Below is a small trained network, with its code and all its weights. Each question gives an input and a target symbol and asks what happens when units are switched off, that is, made to give their printed mean instead of their output.

import numpy as np


def w(rows, s, z=0):
    codes = np.array(rows[::2]) - 128.0
    scale = np.full(codes.shape[1], s)
    scale[-1] = z or s
    return codes * scale


def norm(h):
    return h / np.sqrt((h * h).mean(-1, keepdims=True) + 1e-5)


def softmax(a):
    e = np.exp(a - a.max(-1, keepdims=True))
    return e / e.sum(-1, keepdims=True)


def log_softmax(a):
    a = a - a.max(-1, keepdims=True)
    return a - np.log(np.exp(a).sum(-1, keepdims=True))


def net(x, mask):
    ids = ['δηθπφω'.index(c) for c in x.split()]
    T = len(ids)
    res = E[ids] + P[:T]
    u = 0
    for l in range(2):
        r = norm(res)
        for j in range(3):
            rows = slice(2 * j, 2 * j + 2)
            q, k, v = (r @ M[l][rows].T for M in (Q, K, V))
            z = softmax(np.where(np.tri(T) > 0, q @ k.T / 2**0.5, -1e9)) @ v
            o = O[l][rows]
            res = res + np.where(mask[u + j], z, o[:, -1]) @ o[:, :-1]
        u += 3
    return log_softmax(norm(res)[-1] @ U[:, :-1].T + U[:, -1])


Q, K, V, O = {}, {}, {}, {}
E = w([
[137,126,122,111,99,207,168,90,88,110,127,104],'δ',
[107,215,150,214,117,143,172,74,209,138,112,204],'η',
[152,38,84,65,178,107,66,78,129,163,233,175],'θ',
[160,168,152,113,182,98,67,110,196,66,132,46],'π',
[107,253,103,91,61,110,67,166,142,225,176,63],'φ',
[53,200,71,121,175,127,143,172,62,51,108,171],'ω',
],0.024)
P = w([
[213,54,107,160,115,116,93,201,140,139,100,171],'0',
[26,110,142,129,135,51,85,84,161,88,153,97],'1',
[96,145,216,78,140,119,117,116,166,111,195,137],'2',
[112,168,248,102,157,119,128,94,109,150,149,137],'3',
[122,153,171,121,180,133,121,89,130,131,152,139],'4',
[118,158,137,133,183,144,105,88,131,133,144,136],'5',
[121,162,122,119,158,130,110,81,138,124,136,143],'6',
[129,164,101,127,179,137,113,84,139,128,142,136],'7',
[122,161,105,107,144,108,120,77,129,116,145,145],'8',
[130,168,93,97,141,102,125,72,134,106,144,148],'9',
[124,163,102,107,153,98,131,75,123,117,142,136],'10',
],0.017)
Q[0] = w([
[114,234,78,127,192,160,193,127,70,116,89,246],'L0H1',
[123,113,55,254,127,97,120,125,199,127,47,173],'L0H1',
[124,189,226,42,208,193,67,31,112,90,233,150],'L0H2',
[152,64,77,137,195,118,152,217,71,21,41,147],'L0H2',
[73,186,69,43,114,117,136,48,157,136,207,134],'L0H3',
[60,174,137,153,150,225,144,80,95,95,116,161],'L0H3',
],0.01)
K[0] = w([
[70,73,206,88,31,189,211,96,104,90,137,80],'L0H1',
[177,127,78,180,176,190,140,157,117,165,83,110],'L0H1',
[123,92,50,97,161,245,187,4,98,78,164,70],'L0H2',
[117,121,109,128,200,58,109,208,133,77,117,186],'L0H2',
[217,130,107,133,111,201,146,162,110,136,101,126],'L0H3',
[143,98,124,170,73,112,98,169,132,117,137,132],'L0H3',
],0.013)
V[0] = w([
[146,116,123,153,165,86,149,170,164,168,100,143],'L0H1',
[171,94,134,163,77,164,156,118,120,143,99,104],'L0H1',
[74,254,137,129,88,105,117,128,145,192,170,46],'L0H2',
[131,108,146,66,227,43,81,156,160,85,148,76],'L0H2',
[140,107,121,120,99,142,146,65,98,124,160,137],'L0H3',
[79,145,138,98,175,91,112,112,160,142,154,165],'L0H3',
],0.009)
O[0] = w([
[177,139,214,114,59,50,165,163,129,30,194,222,21],'L0H1',
[193,115,148,31,116,170,106,101,236,209,149,119,79],'L0H1',
[29,124,149,254,22,132,106,218,151,134,101,57,129],'L0H2',
[124,139,188,203,129,172,11,83,17,127,71,141,2],'L0H2',
[150,131,139,175,157,153,52,172,110,138,151,94,150],'L0H3',
[30,179,92,98,129,147,171,177,161,194,108,85,15],'L0H3',
],0.0083,0.0086)
Q[1] = w([
[174,123,139,160,189,188,22,20,109,132,170,66],'L1H1',
[77,151,100,33,188,116,211,97,189,110,148,55],'L1H1',
[185,43,73,152,156,201,164,149,99,200,99,69],'L1H2',
[246,60,195,140,71,204,99,112,77,182,68,163],'L1H2',
[111,132,120,82,189,153,114,77,196,150,170,27],'L1H3',
[49,118,44,23,141,98,198,127,158,167,159,83],'L1H3',
],0.012)
K[1] = w([
[213,120,125,122,114,231,119,153,89,206,136,130],'L1H1',
[236,53,103,152,76,130,168,205,135,85,87,169],'L1H1',
[151,84,66,81,59,167,204,135,131,102,87,101],'L1H2',
[42,144,118,73,122,247,101,58,140,120,191,78],'L1H2',
[247,114,84,145,133,106,85,186,203,117,57,131],'L1H3',
[175,101,60,122,64,82,60,207,134,116,73,186],'L1H3',
],0.011)
V[1] = w([
[90,75,94,65,90,163,41,123,89,173,183,109],'L1H1',
[105,100,133,146,168,255,182,82,208,44,137,23],'L1H1',
[179,132,156,78,101,157,220,219,144,72,156,119],'L1H2',
[181,99,134,179,185,108,85,134,253,242,137,147],'L1H2',
[126,94,68,130,174,158,217,21,109,87,168,184],'L1H3',
[194,155,191,153,123,162,94,65,125,106,89,125],'L1H3',
],0.0074)
O[1] = w([
[186,113,81,126,74,73,82,207,154,180,179,86,158],'L1H1',
[147,11,60,70,254,109,121,77,127,183,133,199,30],'L1H1',
[34,123,177,128,61,160,49,128,94,85,57,92,131],'L1H2',
[128,206,98,191,139,73,64,197,62,118,92,221,176],'L1H2',
[76,123,98,46,80,161,125,153,84,214,178,139,162],'L1H3',
[75,117,140,155,28,119,213,114,214,139,94,207,253],'L1H3',
],0.0079,0.0032)
U = w([
[119,91,132,104,83,161,144,85,129,139,135,58,3],'δ',
[103,133,143,157,115,93,217,145,197,150,119,210,46],'η',
[183,109,127,79,156,88,118,118,132,175,146,178,249],'θ',
[211,153,154,176,128,105,121,108,135,76,101,104,79],'π',
[145,136,107,156,48,116,121,245,144,169,139,118,228],'φ',
[80,156,132,100,141,118,131,151,76,111,78,187,120],'ω',
],0.012,0.0018)

Each question gives the input, a string of symbols that net reads in full, and the target symbol t.
The units are the heads (2 rows each of Q, K, V and O). Each row of codes is followed by its name. A weight is (code - 128) times the scale printed after its matrix; where a second scale follows, it is the last column's (O and U).
mask holds one flag per head, layer by layer. A switched-off head (its flag False) gives its mean, the last column of its rows in O, instead of its output. The means were averaged over made-up inputs and are rounded, as every weight is.
A unit's drop is (log p(t) with every unit on - log p(t) with that unit switched off) / (log p(t) with every unit on - log p(t) with every unit switched off).
The circuit of an input: a set's keep is (log p(t) with only the set's units on - log p(t) with every unit switched off) / (log p(t) with every unit on - log p(t) with every unit switched off). Starting from all 6 units, units are removed one at a time, each time the one whose removal leaves the highest keep (on an exact tie, the one counted first), for as long as the keep stays at least 0.8.
circuit, biggest first: the units of the circuit, biggest drop first
most important unit: the unit with the biggest drop
which heads matter: for each layer, one digit per head in row order, 1 if its drop is at least 0.15 and else 0, layers parted by /
input ω θ θ η δ η π φ η ω, target δ: circuit, biggest first	L0H1, L1H2
input π θ δ η θ δ φ δ η φ, target η: circuit, biggest first	L0H2, L1H3
input δ ω ω φ δ δ, target θ: most important unit	L0H3
input η θ φ ω δ δ η π δ θ, target ω: circuit, biggest first	L1H2, L0H1
input η ω φ δ δ δ η θ φ η, target ω: circuit, biggest first	L1H2, L1H1
input ω ω ω δ δ δ η ω, target δ: which heads matter	101 / 010
input ω δ θ, target δ: which heads matter	000 / 010
input η π δ, target ω: circuit, biggest first	L1H2, L0H3
input θ η π π δ η θ π θ θ, target φ: circuit, biggest first	L1H1, L0H2, L0H3
input θ δ φ ω, target φ: which heads matter	100 / 100
input π θ δ φ θ π η φ π, target η: which heads matter	011 / 001
input η δ δ δ ω π π π φ, target ω: which heads matter	000 / 110
input η δ θ θ η θ ω π η, target ω: which heads matter	000 / 010
input δ δ δ ω ω, target θ: which heads matter	011 / 100
input θ δ η ω ω, target φ: most important unit	L1H1
input δ φ φ, target θ: which heads matter	010 / 000
input ω δ ω θ π, target δ: circuit, biggest first	L0H3, L1H2
input ω θ δ δ φ ω ω π δ θ, target δ: circuit, biggest first	L1H2, L0H2, L0H1, L1H1
input π φ ω π δ δ δ π π θ, target η: which heads matter	110 / 001
input θ θ ω δ δ π φ θ φ δ θ, target φ: circuit, biggest first	L0H2, L1H1, L0H3
input η π δ π π θ δ δ π, target ω: circuit, biggest first	L1H2, L1H1
